Here is a tiny trained network, its code and every weight. The questions are about switching its units off for an input and a class, where a switched-off unit gives its printed mean instead of its output.

import numpy as np


def w(rows, s, z=0):
    codes = np.array(rows[::2]) - 128.0
    scale = np.full(codes.shape[1], s)
    scale[-1] = z or s
    return codes * scale


def norm(h):
    return h / np.sqrt((h * h).mean(-1, keepdims=True) + 1e-5)


def f(y):
    return np.maximum(y, 0)


def log_softmax(a):
    a = a - a.max(-1, keepdims=True)
    return a - np.log(np.exp(a).sum(-1, keepdims=True))


def net(x, mask):
    res = np.array(x, float).reshape(1, 2) / 4 @ E
    u = 0
    for l in range(4):
        y = f(norm(res) @ A[l][:, :-1].T + A[l][:, -1])
        res = res + np.where(mask[u : u + 6], y, B[l][:, -1]) @ B[l][:, :-1]
        u += 6
    return log_softmax(norm(res)[-1] @ U[:, :-1].T + U[:, -1])


A, B = {}, {}
E = w([
[136,147,5,156],'x0',
[44,125,74,110],'x1',
],0.0026)
A[0] = w([
[235,102,53,186,68],'0.n1',
[132,202,87,195,4],'0.n2',
[124,124,6,161,71],'0.n3',
[99,61,85,49,43],'0.n4',
[2,228,109,61,69],'0.n5',
[51,117,137,88,57],'0.n6',
],0.0043,0.0023)
B[0] = w([
[52,115,161,167,222],'0.n1',
[177,238,54,116,155],'0.n2',
[125,252,60,156,251],'0.n3',
[128,200,154,147,158],'0.n4',
[91,13,166,120,226],'0.n5',
[86,59,196,164,175],'0.n6',
],0.0044,0.0027)
A[1] = w([
[137,2,162,243,92],'1.n1',
[201,175,38,162,3],'1.n2',
[212,21,90,203,86],'1.n3',
[62,152,15,66,205],'1.n4',
[99,227,234,125,163],'1.n5',
[131,189,193,91,42],'1.n6',
],0.0035,0.0016)
B[1] = w([
[197,74,123,89,216],'1.n1',
[73,242,68,120,180],'1.n2',
[51,45,69,158,142],'1.n3',
[148,141,190,252,252],'1.n4',
[208,145,87,156,231],'1.n5',
[210,190,128,68,157],'1.n6',
],0.0044,0.0025)
A[2] = w([
[15,12,129,3,75],'2.n1',
[49,16,117,23,96],'2.n2',
[231,189,117,15,99],'2.n3',
[29,139,92,184,30],'2.n4',
[7,88,89,126,136],'2.n5',
[40,194,56,120,3],'2.n6',
],0.0043,0.0031)
B[2] = w([
[16,62,146,11,255],'2.n1',
[29,106,122,3,239],'2.n2',
[204,247,233,56,248],'2.n3',
[143,49,230,189,230],'2.n4',
[175,101,238,84,252],'2.n5',
[207,115,141,33,200],'2.n6',
],0.0038,0.0016)
A[3] = w([
[173,34,112,155,79],'3.n1',
[114,129,129,49,4],'3.n2',
[159,200,47,170,62],'3.n3',
[139,255,42,166,75],'3.n4',
[198,162,111,68,48],'3.n5',
[201,168,204,90,46],'3.n6',
],0.0052,0.0023)
B[3] = w([
[125,77,36,135,146],'3.n1',
[94,51,90,152,144],'3.n2',
[56,204,29,155,216],'3.n3',
[33,189,2,91,254],'3.n4',
[123,201,183,61,170],'3.n5',
[225,219,116,65,219],'3.n6',
],0.0044,0.0034)
U = w([
[25,225,3,173,255],'0',
[187,32,24,169,1],'1',
[26,48,192,27,231],'2',
[16,81,178,228,1],'3',
[223,203,204,21,255],'4',
],0.0053,0.0032)

Each question gives the input, the list of numbers given to net, and the class t.
The units are the neurons (one row each of A and B). Each row of codes is followed by its name. A weight is (code - 128) times the scale printed after its matrix; where a second scale follows, it is the last column's (A, B and U).
mask holds one flag per neuron, layer by layer. A switched-off neuron (its flag False) gives its mean, the last column of its row in B, instead of its output. The means were averaged over made-up inputs and are rounded, as every weight is.
A unit's drop is (log p(t) with every unit on - log p(t) with that unit switched off) / (log p(t) with every unit on - log p(t) with every unit switched off).
The circuit of an input: a set's keep is (log p(t) with only the set's units on - log p(t) with every unit switched off) / (log p(t) with every unit on - log p(t) with every unit switched off). Starting from the 12 units with the biggest drops (on a tie, the unit counted first), units are removed one at a time, each time the one whose removal leaves the highest keep (on an exact tie, the one counted first), for as long as the keep stays at least 0.8.
units of the circuit, in order: the units of the circuit, biggest drop first
most important unit: the unit with the biggest drop
top k neurons: the k neurons with the biggest drops, biggest first
k most important neurons of layer l: the k neurons of layer l with the biggest drops, biggest first
drop when u is switched off: that unit's drop, to one decimal
input [4,7], class 3: 2 most important neurons of layer 2 : 2.n4, 2.n5
input [3,7], class 3: most important unit : 0.n5
input [1,-6], class 1: units of the circuit, in order : 0.n3, 1.n3, 3.n1, 3.n4
input [0,7], class 2: top 2 neurons : 0.n5, 0.n6
input [1,5], class 3: top 2 neurons : 1.n4, 0.n3
input [2,-5], class 1: top 2 neurons : 0.n3, 0.n5
input [3,-7], class 1: 2 most important neurons of layer 1 : 1.n3, 1.n1
input [3,5], class 3: top 4 neurons : 0.n5, 2.n4, 1.n5, 2.n5
input [4,8], class 3: 2 most important neurons of layer 3 : 3.n4, 3.n3
input [2,4], class 3: top 2 neurons : 0.n5, 1.n4
input [2,6], class 3: top 2 neurons : 1.n4, 0.n5
input [1,-2], class 1: 4 most important neurons of layer 0 : 0.n3, 0.n1, 0.n5, 0.n4
input [1,-3], class 1: top 2 neurons : 0.n3, 0.n2
input [2,7], class 3: most important unit : 1.n4
input [1,-5], class 1: 3 most important neurons of layer 0 : 0.n3, 0.n4, 0.n5
input [2,-8], class 1: top 2 neurons : 0.n3, 1.n3
input [-1,8], class 2: drop when 0.n5 is switched off : 0.5
